Below are the code and all the weights of a small trained network. Each question names an input and a target symbol and asks about switching units off, where a switched-off unit gives its printed mean instead of its output.

import numpy as np


def w(rows, s, z=0):
    codes = np.array(rows[::2]) - 128.0
    scale = np.full(codes.shape[1], s)
    scale[-1] = z or s
    return codes * scale


def f(y):
    return y / 2 * (1 + np.tanh(0.7978845608 * (y + 0.044715 * y**3)))


def softmax(a):
    e = np.exp(a - a.max(-1, keepdims=True))
    return e / e.sum(-1, keepdims=True)


def log_softmax(a):
    a = a - a.max(-1, keepdims=True)
    return a - np.log(np.exp(a).sum(-1, keepdims=True))


def net(x, mask):
    ids = ['βγεζηθμξπψω'.index(c) for c in x.split()]
    T = len(ids)
    res = E[ids] + P[:T]
    u = 0
    for l in range(2):
        r = res
        for j in range(2):
            rows = slice(3 * j, 3 * j + 3)
            q, k, v = (r @ M[l][rows].T for M in (Q, K, V))
            z = softmax(np.where(np.tri(T) > 0, q @ k.T / 3**0.5, -1e9)) @ v
            o = O[l][rows]
            res = res + np.where(mask[u + j], z, o[:, -1]) @ o[:, :-1]
        u += 2
        y = f(res @ A[l][:, :-1].T + A[l][:, -1])
        res = res + np.where(mask[u : u + 16], y, B[l][:, -1]) @ B[l][:, :-1]
        u += 16
    return log_softmax(res[-1] @ U[:, :-1].T + U[:, -1])


Q, K, V, O, A, B = {}, {}, {}, {}, {}, {}
E = w([
[171,84,169,109,213],'β',
[148,255,102,150,165],'γ',
[73,142,86,70,75],'ε',
[77,86,138,197,36],'ζ',
[180,130,93,163,239],'η',
[129,3,138,187,183],'θ',
[97,29,198,124,79],'μ',
[167,213,142,72,167],'ξ',
[122,195,73,228,76],'π',
[107,69,105,250,161],'ψ',
[136,113,226,40,95],'ω',
],0.0067)
P = w([
[252,116,124,165,44],'0',
[206,122,134,157,83],'1',
[177,125,130,149,99],'2',
[157,125,130,146,113],'3',
[140,125,126,141,127],'4',
[124,129,130,141,138],'5',
[113,133,129,138,144],'6',
[100,132,133,137,154],'7',
[89,136,135,135,154],'8',
[80,142,140,137,157],'9',
[71,147,147,135,164],'10',
[61,152,154,135,166],'11',
[49,156,154,131,171],'12',
],0.0044)
Q[0] = w([
[108,192,101,118,65],'0.h1',
[146,185,176,82,139],'0.h1',
[160,145,70,132,201],'0.h1',
[160,211,65,154,132],'0.h2',
[205,95,177,193,253],'0.h2',
[180,244,132,37,179],'0.h2',
],0.019)
K[0] = w([
[114,150,49,94,73],'0.h1',
[142,185,157,83,137],'0.h1',
[186,147,103,141,175],'0.h1',
[132,208,73,163,129],'0.h2',
[210,89,170,197,251],'0.h2',
[188,228,117,31,179],'0.h2',
],0.02)
V[0] = w([
[182,41,208,223,146],'0.h1',
[239,202,199,151,149],'0.h1',
[111,145,181,146,2],'0.h1',
[112,147,91,202,133],'0.h2',
[49,129,208,185,169],'0.h2',
[117,162,66,242,128],'0.h2',
],0.007)
O[0] = w([
[187,255,193,158,83,251],'0.h1',
[198,86,222,231,51,252],'0.h1',
[199,115,137,153,222,176],'0.h1',
[141,104,172,76,127,130],'0.h2',
[218,104,150,159,91,142],'0.h2',
[147,92,193,56,134,136],'0.h2',
],0.0061,0.0017)
A[0] = w([
[144,119,119,116,125,41],'0.n1',
[135,118,116,137,128,113],'0.n2',
[92,81,127,158,35,87],'0.n3',
[187,87,196,4,138,88],'0.n4',
[58,93,99,98,202,2],'0.n5',
[132,90,115,111,199,151],'0.n6',
[129,125,134,123,135,152],'0.n7',
[99,143,95,149,151,121],'0.n8',
[165,123,98,112,122,44],'0.n9',
[129,128,123,132,131,97],'0.n10',
[163,219,118,76,124,55],'0.n11',
[150,151,46,221,161,100],'0.n12',
[122,132,132,134,137,138],'0.n13',
[173,65,138,134,211,33],'0.n14',
[152,105,124,106,120,87],'0.n15',
[137,122,118,124,114,87],'0.n16',
],0.019,0.0043)
B[0] = w([
[178,148,101,109,75,9],'0.n1',
[138,129,131,139,108,91],'0.n2',
[183,62,122,238,91,171],'0.n3',
[146,87,134,230,75,228],'0.n4',
[153,79,232,115,4,64],'0.n5',
[67,142,182,172,92,106],'0.n6',
[114,135,139,128,131,181],'0.n7',
[116,61,132,108,135,72],'0.n8',
[162,149,77,91,75,10],'0.n9',
[141,126,125,117,118,73],'0.n10',
[170,67,132,252,51,166],'0.n11',
[159,70,147,218,66,169],'0.n12',
[124,123,134,117,140,160],'0.n13',
[176,79,104,198,78,106],'0.n14',
[138,158,120,137,82,55],'0.n15',
[148,134,113,134,104,54],'0.n16',
],0.026,0.0012)
Q[1] = w([
[78,95,254,183,186],'1.h1',
[167,80,184,140,174],'1.h1',
[99,99,60,43,170],'1.h1',
[129,113,180,182,184],'1.h2',
[30,95,104,154,160],'1.h2',
[66,94,172,124,115],'1.h2',
],0.021)
K[1] = w([
[141,140,1,73,98],'1.h1',
[96,112,73,107,98],'1.h1',
[156,84,127,149,174],'1.h1',
[109,119,96,91,34],'1.h2',
[113,73,108,94,135],'1.h2',
[109,88,184,104,137],'1.h2',
],0.027)
V[1] = w([
[164,180,2,137,137],'1.h1',
[40,114,142,95,29],'1.h1',
[105,96,143,147,113],'1.h1',
[66,169,25,150,168],'1.h2',
[157,42,76,119,131],'1.h2',
[142,175,244,126,89],'1.h2',
],0.0096)
O[1] = w([
[49,113,31,149,70,74],'1.h1',
[187,147,134,60,21,7],'1.h1',
[152,134,165,144,143,137],'1.h1',
[254,180,215,65,99,3],'1.h2',
[124,62,161,86,109,102],'1.h2',
[44,149,31,211,168,241],'1.h2',
],0.0063,0.0046)
A[1] = w([
[121,148,116,129,131,74],'1.n1',
[189,143,109,80,59,109],'1.n2',
[151,150,108,116,96,126],'1.n3',
[159,135,154,121,143,158],'1.n4',
[109,123,91,133,136,27],'1.n5',
[94,140,109,127,154,89],'1.n6',
[152,148,110,116,104,129],'1.n7',
[217,69,144,192,49,53],'1.n8',
[172,104,106,182,103,54],'1.n9',
[114,189,117,40,225,70],'1.n10',
[92,162,135,1,171,125],'1.n11',
[138,85,134,99,126,132],'1.n12',
[205,101,140,214,78,98],'1.n13',
[103,126,95,134,135,2],'1.n14',
[111,169,128,69,213,147],'1.n15',
[167,113,82,195,106,161],'1.n16',
],0.016,0.0052)
B[1] = w([
[140,108,152,123,139,123],'1.n1',
[136,136,14,236,3,127],'1.n2',
[173,195,165,107,37,121],'1.n3',
[231,135,106,158,62,137],'1.n4',
[151,155,162,104,100,147],'1.n5',
[157,178,97,113,125,183],'1.n6',
[187,173,166,127,38,120],'1.n7',
[136,230,98,169,214,164],'1.n8',
[135,143,147,95,86,179],'1.n9',
[62,9,138,80,40,162],'1.n10',
[227,113,159,203,217,150],'1.n11',
[193,161,167,96,126,122],'1.n12',
[90,87,156,68,52,223],'1.n13',
[164,150,163,106,96,146],'1.n14',
[95,255,99,95,122,177],'1.n15',
[144,45,118,147,148,251],'1.n16',
],0.021,0.012)
U = w([
[142,134,155,119,126,49],'β',
[79,43,142,160,111,180],'γ',
[163,158,122,169,51,129],'ε',
[56,161,116,83,99,130],'ζ',
[142,139,178,124,118,88],'η',
[130,132,151,123,116,20],'θ',
[118,155,96,225,254,254],'μ',
[137,141,175,123,113,73],'ξ',
[135,132,157,126,122,25],'π',
[134,135,158,128,118,33],'ψ',
[165,138,184,101,120,152],'ω',
],0.0049,0.004)

Each question gives the input, a string of symbols that net reads in full, and the target symbol t.
The units are the heads (3 rows each of Q, K, V and O) and the neurons (one row each of A and B). Each row of codes is followed by its name. A weight is (code - 128) times the scale printed after its matrix; where a second scale follows, it is the last column's (O, A, B and U).
mask holds one flag per unit, layer by layer, with each layer's heads first. A switched-off unit (its flag False) gives its mean, the last column of its rows in O or B, instead of its output. The means were averaged over made-up inputs and are rounded, as every weight is.
A unit's drop is (log p(t) with every unit on - log p(t) with that unit switched off) / (log p(t) with every unit on - log p(t) with every unit switched off).
The circuit of an input: a set's keep is (log p(t) with only the set's units on - log p(t) with every unit switched off) / (log p(t) with every unit on - log p(t) with every unit switched off). Starting from the 12 units with the biggest drops (on a tie, the unit counted first), units are removed one at a time, each time the one whose removal leaves the highest keep (on an exact tie, the one counted first), for as long as the keep stays at least 0.8.
circuit, biggest first: the units of the circuit, biggest drop first
unit that matters most: the unit with the biggest drop
k most important neurons: the k neurons with the biggest drops, biggest first
top k neurons in layer l: the k neurons of layer l with the biggest drops, biggest first
heads that matter: for each layer, one digit per head in row order, 1 if its drop is at least 0.15 and else 0, layers parted by /
input η ε π ζ π ξ ε ω ω γ, target γ: 2 most important neurons -> [0.n11, 0.n12]
input π β ξ ζ γ γ β, target μ: 4 most important neurons -> [0.n14, 1.n13, 0.n6, 0.n11]
input γ π ζ θ γ θ θ θ, target ζ: top 2 neurons in layer 1 -> [1.n15, 1.n10]
input γ ω ω η, target γ: unit that matters most -> 0.n14
input ε β π ω, target ε: 3 most important neurons -> [1.n13, 0.n4, 1.n4]
input η ω ω ξ, target γ: circuit, biggest first -> [0.n11, 1.n16]
input ξ ω γ, target γ: 3 most important neurons -> [0.n12, 0.n11, 1.n15]
input ε ω μ, target ε: 3 most important neurons -> [1.n13, 1.n2, 1.n4]
input π ζ ξ π, target μ: circuit, biggest first -> [0.h2, 0.n4, 1.n13]
input μ ψ ω, target γ: heads that matter -> 10 / 01
input ω ζ θ ω π ζ ω β, target γ: top 2 neurons in layer 0 -> [0.n14, 0.n4]
input β γ γ ξ ζ γ ψ ω, target γ: circuit, biggest first -> [0.n4, 1.n16]
input ζ ξ ξ ξ π, target γ: heads that matter -> 01 / 00
input η ε ω β ε θ ω γ η π ξ ξ, target μ: 3 most important neurons -> [0.n11, 0.n5, 1.n13]
input ε ω ω γ, target ε: heads that matter -> 11 / 11
input ψ γ π μ θ π η γ ξ μ ξ γ η, target μ: circuit, biggest first -> [1.n13]
input ε ω γ ξ, target ε: heads that matter -> 11 / 11
input η ω μ ψ ω π ω π ζ ω π, target ζ: top 4 neurons in layer 0 -> [0.n4, 0.n3, 0.n14, 0.n11]
input μ ω ξ η π θ ψ θ, target μ: heads that matter -> 11 / 00
input ω ω ξ ξ θ γ ξ, target ζ: 4 most important neurons -> [0.n3, 0.n12, 0.n14, 1.n15]
input ε γ ε ζ θ π ω ξ ξ μ π γ, target μ: circuit, biggest first -> [1.n13]
input π ζ π ω μ θ θ θ η θ ω ω, target ζ: circuit, biggest first -> [0.n3, 0.n14, 0.h1, 1.n15]
input γ ζ γ π ξ β θ ω β, target μ: 4 most important neurons -> [0.n14, 0.n4, 1.n13, 0.n11]
input ψ γ γ ω θ γ, target ζ: circuit, biggest first -> [0.n3, 0.n4, 1.n15]
input ζ ω μ γ ξ ξ θ μ ζ, target μ: 3 most important neurons -> [0.n3, 0.n11, 0.n4]
input ω μ ω, target μ: 2 most important neurons -> [0.n4, 0.n12]
input ω ζ ψ η ω ξ ψ, target μ: top 2 neurons in layer 0 -> [0.n14, 0.n12]
input π γ ω γ ω ω ζ ω ε μ γ ε, target μ: unit that matters most -> 1.n11
